In the rows, zero is written as 128.
Each row of numbers stands for one node and depends on some of the facts below. Use the named rows to name the rest.

How the nodes are related:
(1014) Λ:a Σ:(250)
(1018) Λ:a Σ:(179)
(1026) Λ:c δ:(821) Σ:(1426)
(1050) Λ:a δ:(1026),(911),(699) Σ:(687)
(106) η:(709) Λ:a Σ:(1092)
(1068) Λ:c Σ:(1425)
(1074) η:(301) Λ:b Σ:(22)
(1092) Σ:(1637)
(1111) Λ:c δ:(1407) Σ:(22)
(1118) Λ:b δ:(1353) Σ:(150)
(1149) η:(1401) Λ:b Σ:(472)
(1159) Λ:c Σ:(22)
(118) Λ:b δ:(911),(1407) Σ:(175)
(1185) Λ:b Σ:(1425)
(1214) η:(1426) δ:(1621) Σ:(687)
(1218) Λ:b δ:(709),(1474) Σ:(502)
(1239) η:(858) Λ:a Σ:(1637)
(1251) η:(1506) Σ:(75)
(1262) η:(250) Λ:c δ:(1289),(911) Σ:(1330)
(1285) Λ:a Σ:(769)
(1289) Λ:a δ:(911),(647) Σ:(1620)
(1302) Λ:c δ:(185) Σ:(1425)
(1328) Λ:b Σ:(1251)
(1330) η:(22) Σ:(175)
(1340) η:(687) Λ:a Σ:(22)
(1342) Λ:a Σ:(150)
(1353) η:(1409) Λ:a Σ:(150)
(136) Λ:b δ:(496) Σ:(472)
(1373) η:(865) Λ:c Σ:(1330)
(1389) Λ:b Σ:(1214)
(1401) Λ:c Σ:(1546)
(1407) η:(270) Λ:c δ:(1534) Σ:(175)
(1409) Λ:b δ:(250),(928),(771),(1407) Σ:(929)
(1425) η:(1682) Σ:(1637)
(1426) Σ:(931)
(1440) Λ:b Σ:(250)
(1443) Λ:c Σ:(1647)
(1459) Λ:a δ:(1111),(1569) Σ:(1092)
(147) Λ:b Σ:(777)
(1474) η:(863) Λ:a δ:(270) Σ:(1425)
(1476) Λ:a δ:(228) Σ:(530)
(150) η:(1647) δ:(1407),(647) Σ:(707)
(1501) Λ:c Σ:(327)
(1506) η:(118) Λ:b δ:(250),(1407) Σ:(1214)
(1534) Λ:a Σ:(1330)
(1538) η:(690) Λ:c Σ:(1092)
(1546) Σ:(75)
(1569) Λ:c Σ:(327)
(1579) Λ:a δ:(690) Σ:(75)
(1603) δ:(1111),(1534) Σ:(175)
(1615) η:(695) Λ:b Σ:(75)
(1620) Σ:(75)
(1621) Λ:b δ:(709),(939) Σ:(530)
(1641) Λ:b Σ:(777)
(1646) η:(1302) Λ:c Σ:(929)
(1647) η:(1214) δ:(1440) Σ:(707)
(1676) Λ:b Σ:(707)
(1681) η:(939) Λ:c Σ:(150)
(1682) Λ:b δ:(699) Σ:(472)
(1683) Λ:c Σ:(1603)
(171) Λ:b δ:(690),(821),(699) Σ:(1546)
(175) η:(816)
(178) Λ:c δ:(362),(1340) Σ:(1647)
(179) Σ:(175)
(185) Λ:c Σ:(1425)
(188) η:(81) Λ:a Σ:(1251)
(2) Λ:a Σ:(784)
(22) η:(591) δ:(354) Σ:(1637)
(228) Λ:c δ:(647) Σ:(769)
(246) Λ:b Σ:(1251)
(250) δ:(821) Σ:(175)
(27) Λ:a Σ:(354)
(270) Λ:b Σ:(929)
(28) Λ:a δ:(690),(1569) Σ:(1546)
(288) Σ:(707)
(292) η:(670) Λ:a δ:(651) Σ:(1425)
(294) Λ:c Σ:(288)
(297) η:(603) Λ:b Σ:(150)
(300) η:(541) Λ:b δ:(651),(1506) Σ:(502)
(301) Λ:a Σ:(1426)
(31) η:(1681) Λ:b δ:(1534) Σ:(1637)
(327) Σ:(1637)
(331) η:(811) Λ:c Σ:(75)
(34) Λ:b Σ:(1451)
(354) Σ:(1451)
(357) Λ:b Σ:(1620)
(362) Λ:c Σ:(175)
(369) Λ:c Σ:(175)
(392) Λ:b δ:(1328) Σ:(1214)
(41) Λ:a Σ:(472)
(411) Λ:b δ:(1476) Σ:(1425)
(453) η:(705) Λ:b Σ:(1647)
(472) Σ:(707)
(492) η:(1251) Λ:a δ:(651) Σ:(931)
(496) Λ:a Σ:(354)
(502) Σ:(931)
(513) Λ:c δ:(541),(821) Σ:(1425)
(517) Λ:b Σ:(687)
(530) δ:(246) Σ:(75)
(536) η:(1026) Λ:b Σ:(530)
(541) η:(777) Λ:b Σ:(1546)
(559) Λ:a Σ:(687)
(563) Λ:a δ:(870) Σ:(530)
(591) η:(1425) Λ:a Σ:(288)
(597) η:(41) Λ:a Σ:(530)
(603) η:(904) Λ:b Σ:(1330)
(608) Λ:c Σ:(1451)
(634) η:(1579) Λ:b Σ:(354)
(638) Λ:c Σ:(472)
(640) η:(502) Λ:b δ:(1534) Σ:(1426)
(647) η:(800) Λ:c Σ:(1546)
(651) Λ:c δ:(640),(911) Σ:(250)
(670) Λ:b Σ:(1092)
(673) η:(1646) Λ:a Σ:(502)
(687) η:(862)
(690) η:(700) Λ:a δ:(647) Σ:(777)
(695) η:(1342) Λ:c δ:(647) Σ:(150)
(699) Λ:a δ:(1407) Σ:(1214)
(700) η:(27) Λ:b Σ:(784)
(705) Λ:c Σ:(1426)
(707) η:(771)
(709) Λ:b Σ:(288)
(749) η:(651) Λ:c δ:(647) Σ:(354)
(758) Λ:b δ:(911) Σ:(769)
(769) Σ:(1451)
(771) Λ:b Σ:(75)
(777) Σ:(75)
(784) η:(362) Σ:(175)
(795) Λ:a δ:(1506),(911) Σ:(472)
(800) η:(517) Λ:a δ:(1340) Σ:(1214)
(81) η:(597) Λ:a δ:(1641) Σ:(22)
(811) Λ:b Σ:(502)
(816) Λ:c δ:(911) Σ:(530)
(821) Λ:c δ:(647) Σ:(784)
(828) Λ:b δ:(300) Σ:(472)
(830) Λ:a δ:(250),(41) Σ:(530)
(85) Λ:b Σ:(1426)
(858) η:(749) Λ:c Σ:(769)
(862) η:(175) Λ:a Σ:(931)
(863) η:(1074) Λ:b δ:(1451) Σ:(1251)
(865) η:(995) Λ:a δ:(687),(821) Σ:(1092)
(870) Λ:b Σ:(931)
(887) η:(1218) Λ:c Σ:(250)
(888) η:(300) Λ:a δ:(1534) Σ:(1251)
(904) η:(492) Λ:a Σ:(327)
(907) Λ:a Σ:(1214)
(911) Λ:a δ:(647) Σ:(1647)
(920) η:(1676) Λ:b δ:(1409) Σ:(1451)
(928) η:(911) Λ:b Σ:(707)
(93) Λ:b δ:(771),(1440) Σ:(1451)
(939) Λ:a Σ:(1092)
(97) Λ:b Σ:(1546)
(991) η:(31) Λ:a Σ:(777)
(995) Λ:b Σ:(929)

Known rows:
[163 196 169  95  77 114  77 191 136 106 107  51  82 136 165 100 118 164
 131 175 133  92 109 140  85 165 171 163  87 140 124 127] : (709)
[126 166 125 120 114 130 100 210 151 111 122 106  69 125 110  83 141 147
 123 199 209 115  95 141  98 135 101 137 140 105  77  99] : (1474)
[163 180 159  92  93  98  82 191 137 111 115  47  87 137 146 124 112 155
 129 164 136 104  98 136  95 147 156 159  97 124 120 137] : (270)
[169 129 140 120 129 125 107 132 136 124 125  80 123 144 121 148  89 126
 120 108  96 116 109 135 143 119 135 165  92 121 128 124] : (634)
[106 150 119 146 146 135  98 114 101 168 151 200 157 109 174 148 146 145
 156 121 114 166 101 201 105 139 159  81 159 160 161 209] : (687)
[117  94 119 140 138 179 104 148 151 133 103 127 118 164 126 119 103 144
 129 162 153 139 136 150 149 121  82 161 125 129  98 120] : (496)
[178 142 143 124 111 143 116 124 121 113 121  99 115 135 130 119 104 128
 121 104  87 100 132 119 130 132 150 162  82 131 125 106] : (453)
[124 108 126 138 119 173 128 169 144 113 100 145 107 157 108 131 118 145
 144 138 148 138 154 113 133 118  85 144 145  99  98 109] : (2)
[125 139 150  83 114  99 121 114  57 130 137 105 123 110 126 143 136 137
 114 134  99 147 162 143 142 102 154 171  84 143 131 191] : (541)
[124  76 140  90  97  61 155 179 209 120 112 136 159 171 151 105 140 107
 182 150  94 161 196 134 107 107 122 125 127 112 200  60] : (362)
[163 127 101 154 125 151 119 167 149 137 119 196 143 142 162 179 135 167
 203  76  95 151 112 119  59 157 146  56 198  96 146 163] : (175)
[123  96 166 113 104  62 171 150 206 127 124 165 154 144 140  66 130  50
 135 117 108 116 149 110 113 100 125 116 109 130 184  21] : (178)
[ 69 177 175 140 104  96 187  77  89 106 139 160 171 107 117  93 120  96
 105 159 131 132 162 126 150 125 141 109 128 130 173 127] : (695)
[172 107 130  99 124 111 117 129 110 130 118  84 114 135 129 140 113 127
 117 109  99 113 125  97 118 115 137 163  84 126 109 138] : (97)
[180 134 136 115 112 127 122 150 128 107 119  91 116 144 113 159 105 144
 142  99  86 123 140 111 126 123 138 155 108  97 129 125] : (700)
[114 102 128 143 138 172 113 153 155 132 106 135 113 156 115 121 103 126
 121 146 157 131 124 138 150 114  81 152 129 122  97 111] : (27)
[124 106 127 137 121 174 129 170 144 112  98 146 107 156 108 133 117 145
 146 136 147 139 156 112 134 118  85 144 147  97  97 111] : (1014)
[ 72 140 108 119 133  86 168  83 132 109 160  84 154 101 112 127 177 134
 121 167 151 142 171 138 169 150 140 109 153 144 172 111] : (1111)

Rows to name:
No name comes twice in this set of rows, the named rows included.
[175 133 142 125 130 124 119 130 132 120 126  91 121 137 107 148  89 114
 113  93  98 108 101 113 140 116 132 156  95 108 121 116] : (392)
[138 112 101 146 143 162 134 149 140 120 127 145 104 132  86 104 122 120
 117 140 164 126 120 124 137 110  82 140 135 101  79  87] : (81)
[ 68 170 169 131 107  76 197 105 100  99 138 152 169 111  91 139 122 102
 124 140 133 150 160 105 149 115 127  96 160  88 172 140] : (1262)
[ 96 159 119 138 123 139 122 137 101 141 143 201 145 105 162 189 181 177
 193  94 103 178 151 165 103 154 168  64 201 130 173 212] : (250)
[114 162 150 109 107 146 118  97 103 111 140  80 105  99 137 143 169 150
 118  99 100 109 179 141 178 153 177 165 103 174 151 129] : (928)
[ 55 116 123 111 116 175 116 148 131 116 117 110  99 128 129 161 193 187
 156 151 157 161 219 154 184 145 115 157 164 152 133 144] : (1534)
[ 93 158 125 150 137 132 137 130 135 144 151 190 130  83 143 200 195 136
 167  34 127 137 107 115 115 161 162  42 220 130 159 163] : (1603)
[123 162 123 114 108 136  91 213 153 114 116  97  71 133 123  82 142 162
 131 215 206 121 106 153  94 143 104 144 135 116  81 109] : (939)
[108 183 176 107 106 105 154 130  89 102 148 116 110  87  81 188 150 119
 121  61 105 132 154 109 173 110 155 137 139 102 149 150] : (118)
[102 166 162 102 123 112 123 110  98 121 153  86 114  95 107 172 151 126
 109  95 110 131 147 149 187 120 158 158 113 146 152 155] : (1506)
[ 55 166 177 144 114 168 152 119  93 115 131 187 103  89  95 107 154 101
  96 112 166 121 158 125 180 111 113 138 142 141 112 118] : (795)
[ 57 122 146 108 123 143 129 131  70 135 123 166 114 113 119 118 155 136
 113 170 163 166 179 153 159  95 105 157 126 145 107 181] : (690)

The same nodes again, as new rows of numbers:
Known rows:
[144 126 133 114 117 142 109 118 127  93 123 182 163 124 153 116 111 115
 118 125 125 154 128 180 121 124 204 121] : (795)
[124 125 150 107 116 103 127 117 122  93 123 143 120 162 127 115 130 116
 117 139 130 122 120 125 138 118 155 170] : (453)
[119 125 133 128 119 103 166 125 122 115 122 128 117 151 120 118 145 116
 152 134 123 125 120 108 133 135 119 156] : (1641)
[119 125 134 131 118 103 151 126 122 112 124 131 117 129 122 128 130 116
 140 131 123 124 121 109 140 134 121 144] : (357)
[120 131 124 140 122 220 131 174 154 178 121 116 147 122 114 119 107 170
 174 126 142 121 124 188 115 118 144 151] : (1534)
[120 164 122 136 127 111 187 146 123  92 121 125 134 105 116 119 107 115
 138 127 134 134 122 162 117 118 106 133] : (362)
[119 128 122 126 121 132 110 144 140 170 121  84 117 108 152 116 128 125
 124 124 120 127 120 121 127 131 157 168] : (640)
[120 125 124 104 152 143 138 147 139 155 121 159 120 103 114 119 107 123
 157 127 143 124 121 155 115 119 107 113] : (1014)
[119 125 126 134 148 105 136 117 123 136 120 148 118 116 127 116 113 116
 164 129 121 123 119 120 117 144 131 112] : (991)
[119 125 130 104 117 102 122 124 124 147 120 100 116 103 131 116 123 115
 127 128 124 123 120 109 120 127 114 154] : (1389)
[119 133 125 118 122 142 150 129 147 101 123 164 119 104 114 116 126 120
 121 125 155 124 119 124 114 120 106 114] : (369)
[120 127 124 187 128 135 150 118 122 118 120 181 137 107 138 114 124 115
 135 124 121 127 130 155 114 151 150 116] : (1476)
[121 127 123 147 138 209 166 191 148  97 134 164 116 102 114 117 107 225
 122 125 136 143 167 140 118 118 115 114] : (250)
[119 127 123 186 124 139 153 117 122 125 120 167 147 122 135 117 128 116
 141 124 120 130 131 160 114 148 154 127] : (690)
[121 126 126 149 164 106 165 133 122  92 157 156 119 134 122 203 123 133
 139 124 121 121 128 108 154 119 116 109] : (1546)
[120 125 133 131 120 104 166 125 122 115 122 128 116 153 120 119 144 116
 153 133 123 125 120 108 133 135 119 157] : (1328)
[127 131 122 107 171 119 109 117 121 124 162  87 115 183 123 172 117 158
 118 124 123 124 166 106 145 117 107 111] : (1092)
[119 125 129 105 118 103 120 125 122 152 120  96 115 103 135 114 124 115
 128 127 123 123 120 107 120 127 113 156] : (34)

Which node is each row?
No name comes twice in this set of rows, the named rows included.
[120 125 132 106 117 104 109 135 136 175 155  96 118 105 114 207 109 172
 118 124 122 161 145 108 181 117 110 110] : (1214)
[119 127 128 181 117 121 175 122 122 104 122 151 117 143 127 115 155 116
 128 125 121 122 124 138 125 141 141 168] : (541)
[119 126 129 202 117 162 130 126 121  95 133 159 117 104 143 157 125 117
 117 124 122 122 128 142 148 147 157 127] : (171)
[141 126 127 110 117 117 134 118 121 106 121 169 196 185 137 118 135 133
 120 130 121 164 128 184 114 121 187 168] : (911)
[120 125 122 123 118 112 148 126 121 102 137 135 127 113 136 133 134 198
 117 125 121 165 159 108 116 118 121 116] : (687)
[129 125 123 136 117 149 110 121 129 176 120 100 156 116 145 119 116 135
 140 124 121 131 124 158 115 134 161 138] : (699)
[119 126 122 220 117 137 195 119 121  93 122 170 164 154 114 118 221 123
 126 124 122 132 121 138 115 145 126 159] : (647)
[142 125 129 105 118 118 117 118 122 103 120 164 181 186 139 119 125 119
 121 132 123 143 121 174 115 120 193 155] : (41)

Now the same nodes, written a new way:
Some nodes and their rows:
[133 136 141  90 183 101 127 142 142 114 153 121 131 144 116 157 126 125
  96 126  70 150 167 130  96 158 187  83 171 143 165 169 125 188 119 179
  68 110 164  96 244  83 105 102  76 131 141 123  35] : (1251)
[143 139 144 140 158  90 153  72 168 109 181 113 137  65 170 160 166 182
 144 132  84 128 122 180 115 154 148 132 191 117 134 176 115 163  74 136
 119  72 177 163 215  92 124 164 151 156 155 109  62] : (22)
[107 136 115 128 157 130 133 140 140 172  90 128 127 121 132 125 120 131
 120 136  92 170 137 124 129 120 100 186  84 134 112 138 119 149 115 117
 137 118 157 130 138 165 130 127 137 133  94 151 158] : (1050)
[145 122 105 119 176  89 148 105 119 120 160 127 130 118 159 145 129 142
 108  97  87 122 155 155 114 184 116 127 156 163 153 205  92 166  89 181
 111  96 152 137 188  87 118 120  99 149 139 123  58] : (687)
[118 148 115 134 160 120 136 127 113 151  91 155 139 143 153 106 110 119
 100 135  98 155 136 123 118 116  80 164  95 146 134 150 108 137 127 143
 121 153 138 121 134 146 122 140 147 137 113 132 151] : (907)
[115 150 101  82 129 151 141 168 138 119 111 172 112  92 125 128 151 140
 119 144 142 159 108 149 103 170  89 177 102 166 100 173 115 176 132 146
 140 139  95 108 116 147 148 124 134 132  73 120 164] : (749)
[117 147 161 128 128 139 152 122 129 125 123 128 127  75 154 133 146 155
 122 151 105 115  96 164 111 109 100 137 132 122 119 103 145 129 111  96
 120 101 160 123 140 160 130 174 193 107 134 123 154] : (411)
[118 147 107 125 162 113 140 121 110 154  85 158 134 144 157 103 112 113
  95 132  96 154 132 121 121 122  76 167  90 147 134 160 100 142 120 145
 120 148 134 117 131 145 126 142 145 135 110 133 151] : (1285)
[142 118  94  97 174  76 161  92 111 129 147 132 121 121 169 142 134 126
  98  91  83 124 149 144 115 201 105 140 146 166 150 230  75 175  75 188
 115  85 142 130 181  89 120 124  96 148 131 127  60] : (769)
[133 118 128 139 130 181 157 173  96 135 160 136 141 157 162 125 116 132
  96 107 105 126 130 150 128 121  79 131 132 156 139 123 147  95 143 147
 104 120 155 108 118 142 131 105 165 121 129 164 167] : (297)
[118 146 106 121 163 112 141 119 108 156  81 160 132 144 160 103 114 110
  93 129  97 153 129 120 122 126  73 171  87 149 134 164  97 145 118 146
 121 146 132 117 128 145 126 143 145 134 108 133 153] : (301)
[117 164 142 155 155 124 130 105 158 141 105 143 136  96 155 121 135 156
 131 161  97 150 111 154 129  88 108 165 117 101 119 111 133 137 110 103
 129 127 164 144 155 149 131 175 183 141 127 118 161] : (1474)
[162 107  99 152 163 144 154 143 132 122 226 127 147 162 173 158 130 156
 113  74  83 140 164 172 144 169 120 128 184 153 156 195 124 121 114 197
 103  86 172 144 188  71 128  76 112 173 147 163  79] : (288)
[123 146 117 107 149 133 143 123 107 135 124 144 126 126 157 104 121 115
  97 137 134 137 126 129 114 149  89 148 113 155 122 155 102 167 111 153
 106 143 114 110 109 150 110 115 138 133  91 102 177] : (608)
[131 121 130 135 130 176 156 169  95 134 154 135 141 152 159 124 115 131
  95 109 104 125 130 149 124 121  80 131 131 158 139 125 144  99 142 146
 104 120 153 107 119 144 130 109 164 118 128 160 164] : (453)
[139 136 116 145 141 185 140 162 121 131 183 141 144 160 163 114 119 135
 106 120 136 149 137 150 138 127  94 142 140 146 127 132 137 125 139 162
  99 143 136 120 111 137 117  77 151 151 102 132 196] : (638)
[116 157 148  97 155 149 120 156 127 126 126 135 129 142 121 113 117 110
  93 160 125 155 139 117 102 122 145 108 129 139 134 114 136 180 140 149
  72 160 126  84 153 146 100  98 124 120  97  99 160] : (331)
[118 129 129 102 137 131 161 136  83 138 103 140 125 124 154 114 119 113
  86 121 105 114 121 131 105 141  72 138 106 165 135 146 113 135 117 138
 111 121 135  99 115 156 123 140 154 102 118 138 149] : (34)

Which node is each row?
No name comes twice in this set of rows, the named rows included.
[128 140 141  78 186 100 118 154 161 119 147 114 114 134 105 170 130 132
 102 124  71 154 164 136 105 161 199  88 158 130 158 150 137 195 113 167
  83  90 173  93 252  89 108  97  67 127 132 129  39] : (530)
[136 141 115 134 146 177 130 164 137 137 171 133 125 141 153 127 121 142
 113 121 138 147 132 156 145 133 101 150 126 133 116 119 141 138 124 148
 118 118 143 122 115 143 120  79 141 147  93 133 196] : (178)
[144 123 116 126 168  93 147 110 123 119 169 120 135 119 154 147 130 145
 114 101  87 130 158 153 109 177 125 124 164 160 150 200  98 160  96 180
 108  99 157 138 194  89 113 119 103 150 142 128  57] : (929)
[143 141 154 154 150  92 162  56 155 101 186 119 159  69 182 145 171 179
 142 144  79 126 118 175 103 143 147 122 211 122 142 185 109 157  82 140
 100  95 168 167 216  87 121 179 171 157 165  96  58] : (1425)
[127 150 130 124 146 143 135 135 114 130 137 136 134 123 147 106 120 125
 108 141 137 141 132 134 110 134  99 140 125 150 123 136 115 157 124 148
 101 152 123 115 114 149 104 110 142 134  99 102 175] : (1646)
[114 154  99  78 126 155 139 178 143 112 109 183 110  88 120 132 155 144
 122 146 145 159 103 157 100 174  87 181 102 168  99 177 118 177 137 150
 145 142  88 107 118 144 157 129 133 131  73 123 161] : (228)
[119 148 117 138 160 121 133 130 115 150  95 152 140 142 150 106 109 121
 103 136  99 158 136 124 117 113  84 162  98 145 136 147 111 135 129 142
 117 155 142 121 136 144 123 138 148 137 115 133 150] : (559)
[131 137 111 160 154 159 135 154 124 150 136 153 151 170 161 114 110 131
 104 121  97 164 143 140 139 103  85 159 115 139 137 137 132 107 145 152
 113 149 152 128 136 133 131 111 155 152 120 156 165] : (591)
[110 117 152 140 107 125 137 170 106 163 126  64 129  73 103 134 110 149
 142 129 122 155 146 127  75 136  83 159  92 186 110 114 127 115 134 105
 156 115 175 123 118 195  89 113 123 105 100 159 123] : (118)
[111 159 130 111 182 130 103 165 157 149  82 137 122 142 119 123 112 124
  92 153  88 173 138 124 123  99 134 135  87 126 140  93 147 158 145 119
 109 135 161  92 177 143 118 117 122 122 103 128 138] : (830)
[126 168 137 134 160 146 124 116 165 109 134 138 122  68 157 120 150 170
 124 163 136 124 101 178 130 120 113 141 132 116 112  97 138 167 110 106
 122 118 136 135 131 141 130 147 180 133 109  74 180] : (513)
[ 96 111 133  86 122 144 168 144  97 169  98 114 118 105 126 142 129 117
 118 120  94 133 127 120 110 149  96 175 100 146 101 155 115 155  93 118
 123  90 148 113 115 186 138 131 142  99  99 172 163] : (758)
[123 128 128 108 139 129 144 151 132 153 125  90 117  98 165 111 135 138
  82 132 104 154 104 139 108 135  75 141  91 177 134  93 140 122 140  92
 144  81 168  90 132 163 101 114 147 106  91 132 135] : (1409)

